Here is a tiny trained network, its code and every weight. The questions are about switching its units off for an input and a class, where a switched-off unit gives its printed mean instead of its output.

import numpy as np


def w(rows, s, z=0):
    codes = np.array(rows[::2]) - 128.0
    scale = np.full(codes.shape[1], s)
    scale[-1] = z or s
    return codes * scale


def norm(h):
    return h / np.sqrt((h * h).mean(-1, keepdims=True) + 1e-5)


def f(y):
    return np.maximum(y, 0)


def log_softmax(a):
    a = a - a.max(-1, keepdims=True)
    return a - np.log(np.exp(a).sum(-1, keepdims=True))


def net(x, mask):
    res = np.array(x, float).reshape(1, 6) / 4 @ E
    u = 0
    for l in range(2):
        y = f(norm(res) @ A[l][:, :-1].T + A[l][:, -1])
        res = res + np.where(mask[u : u + 4], y, B[l][:, -1]) @ B[l][:, :-1]
        u += 4
    return log_softmax(norm(res)[-1] @ U[:, :-1].T + U[:, -1])


A, B = {}, {}
E = w([
[125,154,98,113,127,119,206,147,178,139,109,151],'x0',
[57,88,133,132,107,115,127,190,121,112,150,188],'x1',
[95,94,135,133,144,197,185,182,134,75,138,4],'x2',
[116,164,137,222,92,154,140,88,162,75,181,140],'x3',
[116,175,179,88,127,32,119,120,170,71,150,82],'x4',
[143,74,175,165,63,107,134,130,192,222,129,93],'x5',
],0.0041)
A[0] = w([
[191,64,123,181,125,189,32,137,61,125,138,124,120],'0.n0',
[151,165,53,140,118,156,223,158,182,150,87,174,96],'0.n1',
[254,184,105,133,155,166,129,31,140,145,96,49,64],'0.n2',
[87,188,105,221,83,165,132,75,167,86,174,133,3],'0.n3',
],0.0055,0.0054)
B[0] = w([
[62,183,141,79,149,93,222,43,165,141,131,100,239],'0.n0',
[55,137,201,99,155,109,86,2,63,143,161,53,221],'0.n1',
[7,54,132,149,80,106,106,239,120,92,158,238,252],'0.n2',
[241,23,178,61,202,126,159,155,49,98,146,174,204],'0.n3',
],0.0055,0.0035)
A[1] = w([
[135,182,38,110,176,184,131,128,84,54,120,146,130],'1.n0',
[162,50,152,183,54,128,133,116,199,204,145,85,17],'1.n1',
[187,158,115,254,102,157,143,91,152,89,168,166,111],'1.n2',
[145,106,89,46,159,113,103,169,97,185,17,105,4],'1.n3',
],0.0056,0.0034)
B[1] = w([
[178,155,145,201,75,121,82,180,178,231,41,85,254],'1.n0',
[159,254,89,144,216,161,83,176,44,40,29,158,235],'1.n1',
[209,49,75,3,131,131,177,162,178,209,151,99,196],'1.n2',
[235,76,158,205,120,202,187,97,147,15,244,164,202],'1.n3',
],0.0053,0.0033)
U = w([
[255,53,149,104,159,166,179,135,112,95,179,154,82],'0',
[110,157,115,121,116,121,138,88,154,140,124,101,243],'1',
[177,225,116,181,144,150,77,181,105,133,29,128,62],'2',
[127,124,74,131,90,138,113,113,163,144,145,105,254],'3',
[55,154,187,87,153,96,144,34,106,124,142,96,45],'4',
[50,59,113,149,96,133,112,209,116,105,145,212,49],'5',
],0.009,0.0075)

Each question gives the input, the list of numbers given to net, and the class t.
The units are the neurons (one row each of A and B). Each row of codes is followed by its name. A weight is (code - 128) times the scale printed after its matrix; where a second scale follows, it is the last column's (A, B and U).
mask holds one flag per neuron, layer by layer. A switched-off neuron (its flag False) gives its mean, the last column of its row in B, instead of its output. The means were averaged over made-up inputs and are rounded, as every weight is.
A unit's drop is (log p(t) with every unit on - log p(t) with that unit switched off) / (log p(t) with every unit on - log p(t) with every unit switched off).
The circuit of an input: a set's keep is (log p(t) with only the set's units on - log p(t) with every unit switched off) / (log p(t) with every unit on - log p(t) with every unit switched off). Starting from all 8 units, units are removed one at a time, each time the one whose removal leaves the highest keep (on an exact tie, the one counted first), for as long as the keep stays at least 0.8.
units of the circuit, in order: the units of the circuit, biggest drop first
unit that matters most: the unit with the biggest drop
k most important neurons: the k neurons with the biggest drops, biggest first
k most important neurons of layer l: the k neurons of layer l with the biggest drops, biggest first
input [8,-4,1,-2,1,3], class 4: units of the circuit, in order -> 0.n1
input [-4,3,-8,3,3,-8], class 2: units of the circuit, in order -> 1.n0, 0.n2
input [-3,3,5,-1,-4,-3], class 3: 2 most important neurons -> 1.n1, 0.n1
input [-7,-2,2,-4,-3,-4], class 4: 2 most important neurons of layer 1 -> 1.n1, 1.n2
input [7,4,-1,-7,1,8], class 2: 3 most important neurons of layer 0 -> 0.n3, 0.n0, 0.n2
input [-2,2,0,-2,-8,-5], class 1: 2 most important neurons -> 0.n0, 1.n1
input [-8,6,-7,-1,-1,-1], class 4: 2 most important neurons of layer 0 -> 0.n0, 0.n2
input [-1,6,-5,7,-3,8], class 2: 3 most important neurons -> 1.n1, 0.n2, 1.n3
input [-2,2,-6,3,-7,2], class 1: 2 most important neurons -> 0.n0, 0.n2
input [7,-8,0,-7,2,-3], class 5: 3 most important neurons -> 0.n2, 0.n3, 1.n2
input [-5,2,-2,5,-1,-5], class 0: 2 most important neurons -> 0.n3, 0.n1
input [5,-4,6,-8,7,-5], class 0: 2 most important neurons of layer 1 -> 1.n3, 1.n1
input [-8,-1,7,4,-2,6], class 4: 2 most important neurons of layer 1 -> 1.n0, 1.n3
input [8,-1,-3,-3,5,-1], class 4: unit that matters most -> 0.n1
input [8,-6,4,3,-5,-6], class 4: 3 most important neurons -> 0.n1, 1.n1, 0.n2
input [3,4,0,-8,0,7], class 0: 2 most important neurons -> 1.n3, 0.n2
input [7,5,-4,6,-8,-6], class 1: 2 most important neurons of layer 0 -> 0.n1, 0.n2
input [-5,-1,-3,4,-1,5], class 2: 3 most important neurons -> 1.n1, 0.n1, 1.n3
input [8,4,-2,3,3,8], class 2: 3 most important neurons -> 1.n1, 0.n0, 0.n2
input [0,-4,0,5,-3,-8], class 2: units of the circuit, in order -> 1.n0
input [-2,-7,1,7,2,5], class 0: 2 most important neurons -> 0.n3, 1.n2
input [-1,1,-4,-3,-4,0], class 1: 3 most important neurons of layer 0 -> 0.n0, 0.n3, 0.n2
input [7,-5,-6,5,6,8], class 2: 2 most important neurons -> 1.n1, 0.n0
input [3,-1,6,6,-3,0], class 0: 2 most important neurons of layer 0 -> 0.n3, 0.n0
